Below is a small trained network, with its code and all its weights. Each question gives an input and a target symbol and asks what happens when units are switched off, that is, made to give their printed mean instead of their output.

import numpy as np


def w(rows, s, z=0):
    codes = np.array(rows[::2]) - 128.0
    scale = np.full(codes.shape[1], s)
    scale[-1] = z or s
    return codes * scale


def f(y):
    return y / 2 * (1 + np.tanh(0.7978845608 * (y + 0.044715 * y**3)))


def softmax(a):
    e = np.exp(a - a.max(-1, keepdims=True))
    return e / e.sum(-1, keepdims=True)


def log_softmax(a):
    a = a - a.max(-1, keepdims=True)
    return a - np.log(np.exp(a).sum(-1, keepdims=True))


def net(x, mask):
    ids = ['αδζλπτψ'.index(c) for c in x.split()]
    T = len(ids)
    res = E[ids] + P[:T]
    r = res
    for j in range(3):
        rows = slice(2 * j, 2 * j + 2)
        q, k, v = (r @ M[0][rows].T for M in (Q, K, V))
        z = softmax(np.where(np.tri(T) > 0, q @ k.T / 2**0.5, -1e9)) @ v
        o = O[0][rows]
        res = res + np.where(mask[j], z, o[:, -1]) @ o[:, :-1]
    y = f(res @ A[0][:, :-1].T + A[0][:, -1])
    res = res + np.where(mask[3:15], y, B[0][:, -1]) @ B[0][:, :-1]
    return log_softmax(res[-1] @ U[:, :-1].T + U[:, -1])


Q, K, V, O, A, B = {}, {}, {}, {}, {}, {}
E = w([
[148,126,93,208],'α',
[106,68,192,16],'δ',
[80,248,238,100],'ζ',
[126,134,230,235],'λ',
[99,242,107,87],'π',
[123,112,1,71],'τ',
[99,205,206,221],'ψ',
],0.0074)
P = w([
[236,137,145,90],'0',
[107,136,124,139],'1',
[193,146,78,163],'2',
[191,139,167,87],'3',
[109,53,209,11],'4',
[35,167,170,151],'5',
],0.011)
Q[0] = w([
[85,75,153,140],'h1',
[173,157,146,163],'h1',
[167,21,102,57],'h2',
[4,44,139,83],'h2',
[177,245,142,188],'h3',
[10,105,141,131],'h3',
],0.019)
K[0] = w([
[68,131,96,139],'h1',
[164,93,128,119],'h1',
[55,93,172,75],'h2',
[5,137,80,187],'h2',
[233,176,123,128],'h3',
[53,163,94,183],'h3',
],0.022)
V[0] = w([
[229,53,96,138],'h1',
[123,68,247,49],'h1',
[144,8,213,217],'h2',
[171,48,3,101],'h2',
[105,202,59,25],'h3',
[44,127,189,16],'h3',
],0.014)
O[0] = w([
[2,100,126,100,116],'h1',
[54,135,65,251,171],'h1',
[11,214,54,24,80],'h2',
[39,26,167,76,2],'h2',
[186,41,154,213,128],'h3',
[32,132,103,243,82],'h3',
],0.0099,0.0061)
A[0] = w([
[163,81,177,146,6],'n1',
[176,169,103,108,83],'n2',
[132,100,144,166,53],'n3',
[59,105,121,62,74],'n4',
[197,91,71,170,151],'n5',
[107,98,229,55,147],'n6',
[119,154,54,147,60],'n7',
[130,192,172,61,185],'n8',
[17,176,115,159,112],'n9',
[103,164,169,127,215],'n10',
[149,107,170,117,110],'n11',
[173,66,1,107,146],'n12',
],0.0093,0.0025)
B[0] = w([
[152,157,156,7,205],'n1',
[211,102,146,116,216],'n2',
[133,143,155,52,179],'n3',
[108,160,102,221,147],'n4',
[80,166,163,158,210],'n5',
[28,44,65,206,175],'n6',
[153,50,166,54,168],'n7',
[111,99,2,126,250],'n8',
[62,104,233,99,175],'n9',
[111,142,106,191,168],'n10',
[185,149,131,96,164],'n11',
[76,64,225,206,127],'n12',
],0.011)
U = w([
[119,105,62,185,77],'α',
[50,194,155,130,143],'δ',
[143,171,152,240,211],'ζ',
[45,254,105,25,71],'λ',
[165,183,177,50,2],'π',
[154,56,128,122,149],'τ',
[222,158,31,94,160],'ψ',
],0.0043,0.0034)

Each question gives the input, a string of symbols that net reads in full, and the target symbol t.
The units are the heads (2 rows each of Q, K, V and O) and the neurons (one row each of A and B). Each row of codes is followed by its name. A weight is (code - 128) times the scale printed after its matrix; where a second scale follows, it is the last column's (O, A, B and U).
mask holds one flag per unit, heads first, then neurons. A switched-off unit (its flag False) gives its mean, the last column of its rows in O or B, instead of its output. The means were averaged over made-up inputs and are rounded, as every weight is.
A unit's drop is (log p(t) with every unit on - log p(t) with that unit switched off) / (log p(t) with every unit on - log p(t) with every unit switched off).
The circuit of an input: a set's keep is (log p(t) with only the set's units on - log p(t) with every unit switched off) / (log p(t) with every unit on - log p(t) with every unit switched off). Starting from the 12 units with the biggest drops (on a tie, the unit counted first), units are removed one at a time, each time the one whose removal leaves the highest keep (on an exact tie, the one counted first), for as long as the keep stays at least 0.8.
circuit, biggest first: the units of the circuit, biggest drop first
most important unit: the unit with the biggest drop
top k neurons: the k neurons with the biggest drops, biggest first
which heads matter: for each layer, one digit per head in row order, 1 if its drop is at least 0.15 and else 0, layers parted by /
input π ψ ζ ψ ψ, target ψ: most important unit => h2
input ψ π π ψ π, target π: top 4 neurons => [n1; n3; n8; n6]
input π ψ α α δ ψ, target α: which heads matter => 011
input π λ ζ ψ π, target λ: top 2 neurons => [n9; n6]
input π τ ψ ζ ψ, target τ: which heads matter => 010
input ζ ψ τ τ ψ π, target τ: which heads matter => 010
input π ψ λ π, target π: which heads matter => 011
input α π ζ π, target α: which heads matter => 110
input π δ λ ψ ζ, target δ: circuit, biggest first => [h3; n9; h2]
input α ψ ζ, target α: which heads matter => 111
input ψ π α ζ α τ, target ζ: which heads matter => 001
input ψ ψ ψ τ, target τ: top 2 neurons => [n12; n6]
input ψ π ζ ψ λ δ, target ζ: circuit, biggest first => [h3; h2]
input π ζ ζ, target π: top neuron => [n1]
input λ ψ δ λ ζ, target ψ: which heads matter => 110
input π ζ ψ π δ ζ, target ψ: circuit, biggest first => [h3; h1; n8; n9]
input ζ ψ ζ ψ π, target ψ: which heads matter => 110
input λ α ψ δ, target δ: which heads matter => 011
input ζ ψ ψ π, target ζ: top 2 neurons => [n5; n8]
input α ζ ψ ψ λ, target ζ: most important unit => h3
input α α π ζ α α, target π: top 2 neurons => [n1; n8]
input λ τ ζ ζ ζ, target τ: which heads matter => 010
